Below is a small trained network, with its code and all its weights. Each question gives an input and a target symbol and asks what happens when units are switched off, that is, made to give their printed mean instead of their output.

import numpy as np


def w(rows, s, z=0):
    codes = np.array(rows[::2]) - 128.0
    scale = np.full(codes.shape[1], s)
    scale[-1] = z or s
    return codes * scale


def f(y):
    return y / 2 * (1 + np.tanh(0.7978845608 * (y + 0.044715 * y**3)))


def softmax(a):
    e = np.exp(a - a.max(-1, keepdims=True))
    return e / e.sum(-1, keepdims=True)


def log_softmax(a):
    a = a - a.max(-1, keepdims=True)
    return a - np.log(np.exp(a).sum(-1, keepdims=True))


def net(x, mask):
    ids = ['βζθλξπφψω'.index(c) for c in x.split()]
    T = len(ids)
    res = E[ids] + P[:T]
    r = res
    for j in range(3):
        rows = slice(2 * j, 2 * j + 2)
        q, k, v = (r @ M[0][rows].T for M in (Q, K, V))
        z = softmax(np.where(np.tri(T) > 0, q @ k.T / 2**0.5, -1e9)) @ v
        o = O[0][rows]
        res = res + np.where(mask[j], z, o[:, -1]) @ o[:, :-1]
    y = f(res @ A[0][:, :-1].T + A[0][:, -1])
    res = res + np.where(mask[3:7], y, B[0][:, -1]) @ B[0][:, :-1]
    return log_softmax(res[-1] @ U[:, :-1].T + U[:, -1])


Q, K, V, O, A, B = {}, {}, {}, {}, {}, {}
E = w([
[185,112,114,107],'β',
[81,92,87,99],'ζ',
[44,68,103,84],'θ',
[233,81,193,143],'λ',
[161,93,145,122],'ξ',
[144,72,118,76],'π',
[95,61,143,12],'φ',
[132,85,125,117],'ψ',
[247,90,147,121],'ω',
],0.015)
P = w([
[177,157,33,180],'0',
[132,189,182,48],'1',
[71,75,87,156],'2',
[153,169,180,45],'3',
[68,81,94,159],'4',
[167,158,173,43],'5',
[55,87,98,165],'6',
[161,147,166,19],'7',
[63,92,100,161],'8',
[159,140,154,4],'9',
[56,92,100,155],'10',
],0.018)
Q[0] = w([
[114,46,171,184],'H1',
[74,153,151,203],'H1',
[78,106,64,237],'H2',
[18,227,147,146],'H2',
[118,176,251,157],'H3',
[12,142,54,255],'H3',
],0.0075)
K[0] = w([
[97,61,166,154],'H1',
[144,59,233,117],'H1',
[74,22,189,163],'H2',
[120,221,155,109],'H2',
[210,184,180,254],'H3',
[94,46,201,77],'H3',
],0.0091)
V[0] = w([
[103,216,180,112],'H1',
[93,134,174,47],'H1',
[114,152,186,102],'H2',
[53,5,189,110],'H2',
[202,101,203,129],'H3',
[141,54,142,165],'H3',
],0.012)
O[0] = w([
[160,173,123,198,1],'H1',
[251,177,95,137,100],'H1',
[190,94,199,105,64],'H2',
[200,104,200,137,146],'H2',
[208,173,68,76,98],'H3',
[120,164,90,84,137],'H3',
],0.011,0.0089)
A[0] = w([
[99,76,57,239,86],'N1',
[116,8,102,205,1],'N2',
[143,155,145,65,85],'N3',
[186,128,157,155,33],'N4',
],0.011,0.0056)
B[0] = w([
[252,100,188,77,188],'N1',
[110,200,41,166,254],'N2',
[178,244,138,172,229],'N3',
[49,129,67,156,164],'N4',
],0.012,0.0053)
U = w([
[81,74,6,184,152],'β',
[92,49,145,181,246],'ζ',
[158,37,227,133,204],'θ',
[139,218,102,147,53],'λ',
[98,171,144,139,120],'ξ',
[108,146,153,126,92],'π',
[164,185,236,134,184],'φ',
[103,138,163,134,80],'ψ',
[94,183,67,163,3],'ω',
],0.011,0.0065)

Each question gives the input, a string of symbols that net reads in full, and the target symbol t.
The units are the heads (2 rows each of Q, K, V and O) and the neurons (one row each of A and B). Each row of codes is followed by its name. A weight is (code - 128) times the scale printed after its matrix; where a second scale follows, it is the last column's (O, A, B and U).
mask holds one flag per unit, heads first, then neurons. A switched-off unit (its flag False) gives its mean, the last column of its rows in O or B, instead of its output. The means were averaged over made-up inputs and are rounded, as every weight is.
A unit's drop is (log p(t) with every unit on - log p(t) with that unit switched off) / (log p(t) with every unit on - log p(t) with every unit switched off).
The circuit of an input: a set's keep is (log p(t) with only the set's units on - log p(t) with every unit switched off) / (log p(t) with every unit on - log p(t) with every unit switched off). Starting from all 7 units, units are removed one at a time, each time the one whose removal leaves the highest keep (on an exact tie, the one counted first), for as long as the keep stays at least 0.8.
units of the circuit, in order: the units of the circuit, biggest drop first
most important unit: the unit with the biggest drop
top k neurons: the k neurons with the biggest drops, biggest first
which heads matter: for each layer, one digit per head in row order, 1 if its drop is at least 0.15 and else 0, layers parted by /
input ζ ζ λ ω θ φ φ ζ, target ζ: most important unit -> H3
input ω φ ζ λ β ζ, target ω: which heads matter -> 011
input φ θ ζ ω ζ φ θ φ, target φ: top 3 neurons -> [N3; N2; N4]
input θ β ξ φ φ λ φ β, target θ: units of the circuit, in order -> [H3; N2]
input ω φ θ φ φ ξ, target ω: which heads matter -> 011
input θ λ λ ζ ζ ξ, target θ: which heads matter -> 001
input φ λ ξ φ λ λ θ ψ, target φ: top 3 neurons -> [N3; N2; N4]
input λ ω β β ξ ξ θ λ ψ ζ, target λ: top 2 neurons -> [N3; N1]
input ζ π ξ φ φ ξ, target ζ: units of the circuit, in order -> [H3; H2; H1]
input φ λ ω β λ ψ ζ ψ, target φ: units of the circuit, in order -> [N3; N2; H1]
input φ φ ω ξ β ω ψ φ π β, target φ: which heads matter -> 000
input λ λ π β φ β ξ ζ ψ λ, target λ: units of the circuit, in order -> [H3; H2]
input λ ψ θ π φ θ, target λ: which heads matter -> 001
input ω φ π ψ φ λ ψ ξ φ π, target ω: units of the circuit, in order -> [H2; N3]
input ζ θ φ φ, target ζ: top neuron -> [N2]
input φ φ ω ζ φ, target θ: top 2 neurons -> [N4; N3]
input λ φ ξ φ, target λ: which heads matter -> 011
input φ ξ ζ φ φ ω λ ζ ξ ζ, target φ: which heads matter -> 110
input φ ζ φ φ λ, target β: units of the circuit, in order -> [N4; N2; H2; N1]
input λ ψ φ π π ψ φ ξ, target λ: units of the circuit, in order -> [H3; N3]
input ω φ φ λ ζ λ, target ω: units of the circuit, in order -> [H2]
input β β φ ζ, target β: which heads matter -> 110
input λ λ ψ φ φ π π ω λ π, target λ: units of the circuit, in order -> [H3; N3]
input ζ ξ ζ λ, target ζ: units of the circuit, in order -> [H2; H3; H1]
input φ ω π ζ, target φ: top 3 neurons -> [N2; N3; N4]
input φ λ β φ ζ θ, target φ: units of the circuit, in order -> [N3; H2]
input β φ φ β ξ ω, target β: units of the circuit, in order -> [H2]
input ζ ξ φ φ, target ζ: units of the circuit, in order -> [H3; H2; H1]
input λ φ θ λ φ θ λ φ φ φ φ, target θ: which heads matter -> 010
input φ φ φ β φ β λ φ φ π, target φ: units of the circuit, in order -> [N3; N2]
